Here is a tiny trained network, its code and every weight. The questions are about switching its units off for an input and a class, where a switched-off unit gives its printed mean instead of its output.

import numpy as np


def w(rows, s, z=0):
    codes = np.array(rows[::2]) - 128.0
    scale = np.full(codes.shape[1], s)
    scale[-1] = z or s
    return codes * scale


def f(y):
    return np.maximum(y, 0)


def log_softmax(a):
    a = a - a.max(-1, keepdims=True)
    return a - np.log(np.exp(a).sum(-1, keepdims=True))


def net(x, mask):
    res = np.array(x, float).reshape(1, 6) / 4 @ E
    y = f(res @ A[0][:, :-1].T + A[0][:, -1])
    res = res + np.where(mask, y, B[0][:, -1]) @ B[0][:, :-1]
    return log_softmax(res[-1] @ U[:, :-1].T + U[:, -1])


A, B = {}, {}
E = w([
[174,1,94],'x0',
[187,220,36],'x1',
[161,169,153],'x2',
[143,154,184],'x3',
[189,68,188],'x4',
[63,98,85],'x5',
],0.0085)
A[0] = w([
[169,9,116,121],'N0',
[86,117,65,176],'N1',
[147,188,40,182],'N2',
[134,122,240,135],'N3',
[146,9,118,94],'N4',
[226,155,148,254],'N5',
[51,2,150,242],'N6',
[128,178,63,206],'N7',
[65,205,172,63],'N8',
],0.01,0.0067)
B[0] = w([
[194,59,161,205],'N0',
[38,110,62,178],'N1',
[23,83,113,199],'N2',
[129,121,40,180],'N3',
[228,4,190,196],'N4',
[192,98,55,206],'N5',
[51,3,99,246],'N6',
[144,86,70,194],'N7',
[240,115,186,164],'N8',
],0.0068,0.013)
U = w([
[166,109,233,2],'0',
[238,161,254,167],'1',
[105,135,113,219],'2',
[102,224,195,47],'3',
],0.013,0.008)

Each question gives the input, the list of numbers given to net, and the class t.
The units are the neurons (one row each of A and B). Each row of codes is followed by its name. A weight is (code - 128) times the scale printed after its matrix; where a second scale follows, it is the last column's (A, B and U).
mask holds one flag per neuron, in row order. A switched-off neuron (its flag False) gives its mean, the last column of its row in B, instead of its output. The means were averaged over made-up inputs and are rounded, as every weight is.
A unit's drop is (log p(t) with every unit on - log p(t) with that unit switched off) / (log p(t) with every unit on - log p(t) with every unit switched off).
The circuit of an input: a set's keep is (log p(t) with only the set's units on - log p(t) with every unit switched off) / (log p(t) with every unit on - log p(t) with every unit switched off). Starting from all 9 units, units are removed one at a time, each time the one whose removal leaves the highest keep (on an exact tie, the one counted first), for as long as the keep stays at least 0.8.
units of the circuit, in order: the units of the circuit, biggest drop first
unit that matters most: the unit with the biggest drop
top k neurons: the k neurons with the biggest drops, biggest first
drop when u is switched off: that unit's drop, to one decimal
input [-3,-5,7,6,-1,4], class 1: unit that matters most : N8
input [-1,-2,7,-3,-1,-2], class 1: top 3 neurons : N6, N1, N2
input [3,0,-5,0,8,3], class 0: top 2 neurons : N6, N4
input [8,3,4,-3,0,0], class 1: units of the circuit, in order : N4, N0
input [-1,-3,6,8,-4,5], class 1: top 4 neurons : N8, N2, N6, N1
input [7,0,2,4,1,1], class 1: top 2 neurons : N2, N1
input [4,1,-3,-2,5,4], class 0: units of the circuit, in order : N4, N0
input [-8,4,1,5,0,4], class 3: units of the circuit, in order : N6, N4
input [6,-5,-5,-5,-5,-1], class 0: top 2 neurons : N4, N0
input [-5,0,4,3,-4,8], class 3: top 2 neurons : N6, N5
input [-3,-4,-1,3,-3,0], class 1: top 2 neurons : N2, N8
input [3,2,7,7,2,5], class 1: top 4 neurons : N6, N1, N2, N7
input [7,-8,3,-5,-3,7], class 0: drop when N5 is switched off : 0.0
input [-5,-8,8,-2,-8,-4], class 1: units of the circuit, in order : N8
input [7,-5,1,1,-3,8], class 0: drop when N0 is switched off : 0.4
input [7,1,3,-4,2,2], class 1: drop when N2 is switched off : 0.3
input [-7,-6,4,6,-5,2], class 1: drop when N2 is switched off : 0.1
